Below are the code and all the weights of a small trained network. Each question names an input and a class and asks about switching units off, where a switched-off unit gives its printed mean instead of its output.

import numpy as np


def w(rows, s, z=0):
    codes = np.array(rows[::2]) - 128.0
    scale = np.full(codes.shape[1], s)
    scale[-1] = z or s
    return codes * scale


def norm(h):
    return h / np.sqrt((h * h).mean(-1, keepdims=True) + 1e-5)


def f(y):
    return np.maximum(y, 0)


def log_softmax(a):
    a = a - a.max(-1, keepdims=True)
    return a - np.log(np.exp(a).sum(-1, keepdims=True))


def net(x, mask):
    res = np.array(x, float).reshape(1, 5) / 4 @ E
    u = 0
    for l in range(4):
        y = f(norm(res) @ A[l][:, :-1].T + A[l][:, -1])
        res = res + np.where(mask[u : u + 7], y, B[l][:, -1]) @ B[l][:, :-1]
        u += 7
    return log_softmax(norm(res)[-1] @ U[:, :-1].T + U[:, -1])


A, B = {}, {}
E = w([
[114,194,139,111,83,150,125,150,198,198],'x0',
[112,90,251,79,248,173,138,111,115,202],'x1',
[99,146,106,93,151,158,119,31,174,69],'x2',
[92,88,63,41,189,102,166,211,174,111],'x3',
[189,78,125,190,153,149,108,138,215,110],'x4',
],0.011)
A[0] = w([
[151,73,130,190,97,42,129,222,88,217,64],'0.n1',
[82,122,106,105,133,162,127,20,205,63,64],'0.n2',
[81,215,127,36,120,106,117,138,2,100,32],'0.n3',
[96,140,72,169,80,62,153,140,143,50,57],'0.n4',
[201,71,99,212,189,142,106,138,215,114,35],'0.n5',
[128,168,148,177,74,152,93,120,110,97,78],'0.n6',
[176,43,114,135,175,106,129,114,21,27,3],'0.n7',
],0.0088,0.013)
B[0] = w([
[164,172,161,74,122,172,163,156,88,38,252],'0.n1',
[169,169,182,82,101,145,136,216,63,62,204],'0.n2',
[76,62,174,136,37,109,222,103,173,141,209],'0.n3',
[157,79,123,92,134,99,63,124,97,182,239],'0.n4',
[44,77,172,118,33,86,237,91,162,141,203],'0.n5',
[136,107,143,117,182,88,125,108,106,160,188],'0.n6',
[41,7,101,157,146,146,26,124,70,65,177],'0.n7',
],0.012,0.004)
A[1] = w([
[121,246,114,109,59,172,150,176,223,212,26],'1.n1',
[144,172,22,173,94,75,116,146,150,86,12],'1.n2',
[150,137,115,153,122,138,134,192,109,166,64],'1.n3',
[93,113,24,65,167,118,158,193,182,123,23],'1.n4',
[118,149,46,149,96,109,56,155,116,115,48],'1.n5',
[130,234,103,120,129,168,125,151,200,194,3],'1.n6',
[120,98,60,100,171,112,138,152,131,143,14],'1.n7',
],0.011,0.0072)
B[1] = w([
[76,9,150,144,144,105,64,95,48,40,238],'1.n1',
[214,109,95,78,132,120,132,85,115,202,213],'1.n2',
[172,110,136,124,119,106,123,160,91,95,155],'1.n3',
[105,210,93,214,176,67,158,144,127,112,254],'1.n4',
[182,108,124,75,188,169,129,98,136,172,204],'1.n5',
[96,44,129,153,186,100,32,87,78,66,161],'1.n6',
[75,156,112,186,161,141,125,100,138,141,163],'1.n7',
],0.011,0.0053)
A[2] = w([
[81,106,87,113,143,106,159,137,119,136,87],'2.n1',
[184,83,140,182,114,157,93,157,251,77,25],'2.n2',
[155,181,143,220,95,156,89,56,115,155,5],'2.n3',
[102,135,174,118,204,173,112,116,155,175,4],'2.n4',
[129,134,67,115,51,108,113,126,126,147,86],'2.n5',
[167,173,141,80,122,156,130,161,101,76,64],'2.n6',
[105,180,95,78,128,171,104,54,173,65,3],'2.n7',
],0.014,0.0028)
B[2] = w([
[123,175,178,220,117,157,90,87,117,154,254],'2.n1',
[41,135,157,77,56,71,209,123,4,162,202],'2.n2',
[78,192,75,218,204,100,150,173,137,120,224],'2.n3',
[192,85,52,69,111,109,110,117,102,172,251],'2.n4',
[164,106,149,77,136,127,133,75,177,210,235],'2.n5',
[164,150,184,110,162,161,84,154,231,111,227],'2.n6',
[175,146,139,74,77,102,202,207,45,56,177],'2.n7',
],0.011,0.0051)
A[3] = w([
[100,121,217,148,43,110,210,103,185,141,102],'3.n1',
[54,141,42,106,198,67,178,211,221,124,50],'3.n2',
[105,220,125,197,205,124,152,142,159,107,71],'3.n3',
[174,93,128,198,76,202,142,254,103,167,2],'3.n4',
[47,135,165,113,62,127,145,121,169,181,81],'3.n5',
[64,45,89,197,81,186,34,101,108,58,115],'3.n6',
[180,46,174,65,229,206,142,81,140,255,16],'3.n7',
],0.0078,0.0032)
B[3] = w([
[104,148,98,115,113,166,129,124,248,141,206],'3.n1',
[116,180,189,202,135,142,136,91,45,163,182],'3.n2',
[142,183,133,151,159,118,115,116,177,154,190],'3.n3',
[107,144,131,76,122,106,145,150,101,90,154],'3.n4',
[74,108,132,113,118,136,133,111,158,134,172],'3.n5',
[121,85,134,122,188,166,88,159,195,148,209],'3.n6',
[189,153,54,127,68,83,104,101,182,140,254],'3.n7',
],0.012,0.0062)
U = w([
[193,105,71,82,122,85,115,93,133,192,157],'0',
[66,28,130,140,160,116,65,116,92,75,155],'1',
[36,114,153,115,41,105,213,103,152,163,159],'2',
[115,214,124,215,198,108,135,130,113,132,155],'3',
[175,163,166,64,106,150,159,212,111,59,143],'4',
[119,131,116,121,150,171,67,145,249,123,162],'5',
[110,147,65,137,118,214,105,149,153,133,19],'6',
[106,151,66,140,118,198,88,163,169,134,1],'7',
],0.019,0.0074)

Each question gives the input, the list of numbers given to net, and the class t.
The units are the neurons (one row each of A and B). Each row of codes is followed by its name. A weight is (code - 128) times the scale printed after its matrix; where a second scale follows, it is the last column's (A, B and U).
mask holds one flag per neuron, layer by layer. A switched-off neuron (its flag False) gives its mean, the last column of its row in B, instead of its output. The means were averaged over made-up inputs and are rounded, as every weight is.
A unit's drop is (log p(t) with every unit on - log p(t) with that unit switched off) / (log p(t) with every unit on - log p(t) with every unit switched off).
The circuit of an input: a set's keep is (log p(t) with only the set's units on - log p(t) with every unit switched off) / (log p(t) with every unit on - log p(t) with every unit switched off). Starting from the 12 units with the biggest drops (on a tie, the unit counted first), units are removed one at a time, each time the one whose removal leaves the highest keep (on an exact tie, the one counted first), for as long as the keep stays at least 0.8.
circuit, biggest first: the units of the circuit, biggest drop first
unit that matters most: the unit with the biggest drop
k most important neurons: the k neurons with the biggest drops, biggest first
top k neurons in layer l: the k neurons of layer l with the biggest drops, biggest first
drop of u: that unit's drop, to one decimal
input [-6,2,7,0,8], class 2: unit that matters most -> 0.n5
input [0,5,6,-4,4], class 4: top 2 neurons in layer 0 -> 0.n2, 0.n4
input [-4,3,-1,8,-8], class 2: 3 most important neurons -> 0.n3, 2.n3, 3.n5
input [6,6,1,7,-3], class 3: circuit, biggest first -> 1.n4, 3.n2
input [3,-6,-3,-7,-2], class 3: 4 most important neurons -> 2.n3, 0.n6, 2.n4, 3.n7
input [-6,-4,-6,3,7], class 2: 3 most important neurons -> 0.n5, 2.n2, 1.n1
input [2,5,4,5,4], class 0: 4 most important neurons -> 2.n4, 2.n3, 3.n7, 0.n1
input [-6,3,2,-7,-6], class 3: 2 most important neurons -> 2.n3, 1.n1
input [0,-3,5,-8,6], class 3: 3 most important neurons -> 2.n3, 0.n6, 0.n3
input [-3,7,4,7,3], class 0: 2 most important neurons -> 2.n4, 3.n7
input [-6,-4,8,-2,8], class 2: 2 most important neurons -> 0.n5, 2.n2
input [-6,-6,6,4,-8], class 2: 2 most important neurons -> 0.n3, 1.n1
input [-2,-3,4,4,-3], class 3: 3 most important neurons -> 1.n4, 0.n5, 0.n1
input [8,8,5,-2,7], class 0: circuit, biggest first -> 2.n4
input [-4,5,7,3,-6], class 4: circuit, biggest first -> 2.n7, 1.n1
input [1,-5,8,6,-3], class 4: 2 most important neurons -> 0.n2, 2.n7
input [8,6,1,-5,6], class 1: 2 most important neurons -> 1.n1, 1.n6
input [5,-4,0,-3,5], class 1: 3 most important neurons -> 1.n1, 0.n7, 0.n3
input [-3,-7,0,-3,8], class 2: top 2 neurons in layer 2 -> 2.n2, 2.n4
input [4,-5,-4,7,0], class 3: unit that matters most -> 1.n4
input [-6,-2,8,0,-7], class 4: top 2 neurons in layer 0 -> 0.n2, 0.n5
input [8,7,4,-8,2], class 1: top 2 neurons in layer 2 -> 2.n3, 2.n5
input [6,-2,-2,-4,5], class 1: drop of 1.n1 -> 0.7
input [7,-4,6,1,1], class 1: drop of 1.n6 -> 0.1
input [6,7,-5,-1,-4], class 0: drop of 3.n7 -> 0.4
